Below are the code and all the weights of a small trained network. Each question names an input and a target symbol and asks about switching units off, where a switched-off unit gives its printed mean instead of its output.

import numpy as np


def w(rows, s, z=0):
    codes = np.array(rows[::2]) - 128.0
    scale = np.full(codes.shape[1], s)
    scale[-1] = z or s
    return codes * scale


def f(y):
    return np.maximum(y, 0)


def softmax(a):
    e = np.exp(a - a.max(-1, keepdims=True))
    return e / e.sum(-1, keepdims=True)


def log_softmax(a):
    a = a - a.max(-1, keepdims=True)
    return a - np.log(np.exp(a).sum(-1, keepdims=True))


def net(x, mask):
    ids = ['ΛΞΣβθμτψω'.index(c) for c in x.split()]
    T = len(ids)
    res = E[ids] + P[:T]
    r = res
    for j in range(2):
        rows = slice(3 * j, 3 * j + 3)
        q, k, v = (r @ M[0][rows].T for M in (Q, K, V))
        z = softmax(np.where(np.tri(T) > 0, q @ k.T / 3**0.5, -1e9)) @ v
        o = O[0][rows]
        res = res + np.where(mask[j], z, o[:, -1]) @ o[:, :-1]
    y = f(res @ A[0][:, :-1].T + A[0][:, -1])
    res = res + np.where(mask[2:10], y, B[0][:, -1]) @ B[0][:, :-1]
    return log_softmax(res[-1] @ U[:, :-1].T + U[:, -1])


Q, K, V, O, A, B = {}, {}, {}, {}, {}, {}
E = w([
[153,154,67,158,196,92,213],'Λ',
[99,136,64,95,218,132,116],'Ξ',
[62,135,9,94,139,105,162],'Σ',
[166,173,120,243,93,191,86],'β',
[208,179,237,126,121,51,85],'θ',
[97,54,187,201,158,98,84],'μ',
[130,120,62,189,160,223,189],'τ',
[128,82,154,77,115,233,141],'ψ',
[141,126,113,135,216,132,149],'ω',
],0.012)
P = w([
[90,213,142,147,254,157,192],'0',
[132,147,108,146,213,158,161],'1',
[122,99,114,152,194,158,144],'2',
[136,93,105,151,174,160,127],'3',
[145,84,89,144,162,165,103],'4',
[141,91,92,141,151,159,83],'5',
[155,93,91,137,144,172,66],'6',
[166,93,89,124,136,177,72],'7',
],0.006)
Q[0] = w([
[117,205,185,153,37,2,121],'head 1',
[142,161,179,174,26,54,119],'head 1',
[108,94,95,97,190,169,118],'head 1',
[114,116,91,147,155,175,139],'head 2',
[91,115,187,83,53,146,56],'head 2',
[186,126,89,188,151,151,213],'head 2',
],0.0098)
K[0] = w([
[123,143,118,58,183,165,251],'head 1',
[115,143,95,66,195,155,233],'head 1',
[132,115,167,159,83,111,45],'head 1',
[97,147,146,153,117,136,72],'head 2',
[130,125,128,57,117,187,167],'head 2',
[159,166,163,226,90,92,89],'head 2',
],0.012)
V[0] = w([
[195,213,54,86,93,189,138],'head 1',
[108,148,48,255,126,166,81],'head 1',
[75,61,60,63,163,189,185],'head 1',
[112,72,211,157,126,147,48],'head 2',
[205,199,184,165,126,148,105],'head 2',
[101,165,51,199,233,94,136],'head 2',
],0.0067)
O[0] = w([
[68,255,186,103,84,164,110,106],'head 1',
[16,90,190,248,90,99,15,184],'head 1',
[38,98,194,68,149,134,199,191],'head 1',
[92,62,70,104,157,168,31,110],'head 2',
[135,224,107,159,152,225,38,125],'head 2',
[168,124,224,210,215,39,142,252],'head 2',
],0.0054,0.0037)
A[0] = w([
[92,77,106,53,2,168,108,42],'neuron 1',
[126,103,203,91,153,142,119,144],'neuron 2',
[90,163,67,137,110,171,94,212],'neuron 3',
[190,119,174,143,105,137,103,252],'neuron 4',
[97,147,171,107,142,33,136,216],'neuron 5',
[133,153,175,73,139,138,126,200],'neuron 6',
[185,86,161,161,105,133,111,166],'neuron 7',
[72,129,123,149,160,135,176,47],'neuron 8',
],0.0094,0.0019)
B[0] = w([
[246,81,144,120,1,80,70,218],'neuron 1',
[151,123,146,64,204,187,108,252],'neuron 2',
[123,223,166,63,147,117,89,216],'neuron 3',
[53,189,32,88,182,116,116,202],'neuron 4',
[184,141,34,115,98,45,79,237],'neuron 5',
[147,158,111,37,184,135,170,212],'neuron 6',
[53,160,29,119,207,39,156,206],'neuron 7',
[45,138,116,171,98,176,142,230],'neuron 8',
],0.0066,0.0042)
U = w([
[206,166,179,179,86,82,206,142],'Λ',
[20,183,94,102,246,139,167,148],'Ξ',
[24,153,77,88,42,87,179,18],'Σ',
[61,175,180,154,87,136,43,135],'β',
[250,167,96,79,96,92,69,127],'θ',
[148,2,107,145,135,120,88,173],'μ',
[90,121,175,214,111,192,176,37],'τ',
[140,118,225,73,129,169,159,101],'ψ',
[139,108,148,129,157,131,133,253],'ω',
],0.0062,0.0031)

Each question gives the input, a string of symbols that net reads in full, and the target symbol t.
The units are the heads (3 rows each of Q, K, V and O) and the neurons (one row each of A and B). Each row of codes is followed by its name. A weight is (code - 128) times the scale printed after its matrix; where a second scale follows, it is the last column's (O, A, B and U).
mask holds one flag per unit, heads first, then neurons. A switched-off unit (its flag False) gives its mean, the last column of its rows in O or B, instead of its output. The means were averaged over made-up inputs and are rounded, as every weight is.
A unit's drop is (log p(t) with every unit on - log p(t) with that unit switched off) / (log p(t) with every unit on - log p(t) with every unit switched off).
The circuit of an input: a set's keep is (log p(t) with only the set's units on - log p(t) with every unit switched off) / (log p(t) with every unit on - log p(t) with every unit switched off). Starting from all 10 units, units are removed one at a time, each time the one whose removal leaves the highest keep (on an exact tie, the one counted first), for as long as the keep stays at least 0.8.
units of the circuit, in order: the units of the circuit, biggest drop first
top k neurons: the k neurons with the biggest drops, biggest first
which heads matter: for each layer, one digit per head in row order, 1 if its drop is at least 0.15 and else 0, layers parted by /
drop when u is switched off: that unit's drop, to one decimal
input β Σ Ξ, target β: which heads matter => 10
input Λ ψ Λ Ξ Ξ β, target Ξ: top neuron => [neuron 4]
input ψ ψ Σ τ ψ β Σ, target β: units of the circuit, in order => [head 1; neuron 3]
input ψ μ Ξ, target μ: units of the circuit, in order => [head 1; head 2]
input β ψ Σ θ Λ Ξ ψ, target θ: top 2 neurons => [neuron 1; neuron 8]
input Λ ψ μ ψ ψ Ξ τ, target μ: which heads matter => 11
input Σ ψ ψ θ ψ ψ, target θ: which heads matter => 11
input Λ β ψ Λ ω τ μ, target Ξ: units of the circuit, in order => [neuron 7; neuron 1]
input ψ ψ Λ, target Λ: top 3 neurons => [neuron 5; neuron 4; neuron 7]
input τ θ Σ θ ψ ψ ω, target θ: top 2 neurons => [neuron 8; neuron 3]
input τ ψ Λ ψ τ θ, target Ξ: top 2 neurons => [neuron 4; neuron 1]
input Ξ Ξ τ, target τ: drop when head 1 is switched off => 0.2
input β ψ Σ ψ, target β: drop when head 1 is switched off => 1.1
input β ψ ψ ψ, target β: drop when head 2 is switched off => 0.2
input Λ μ Λ Λ Ξ μ ω, target μ: units of the circuit, in order => [head 1]
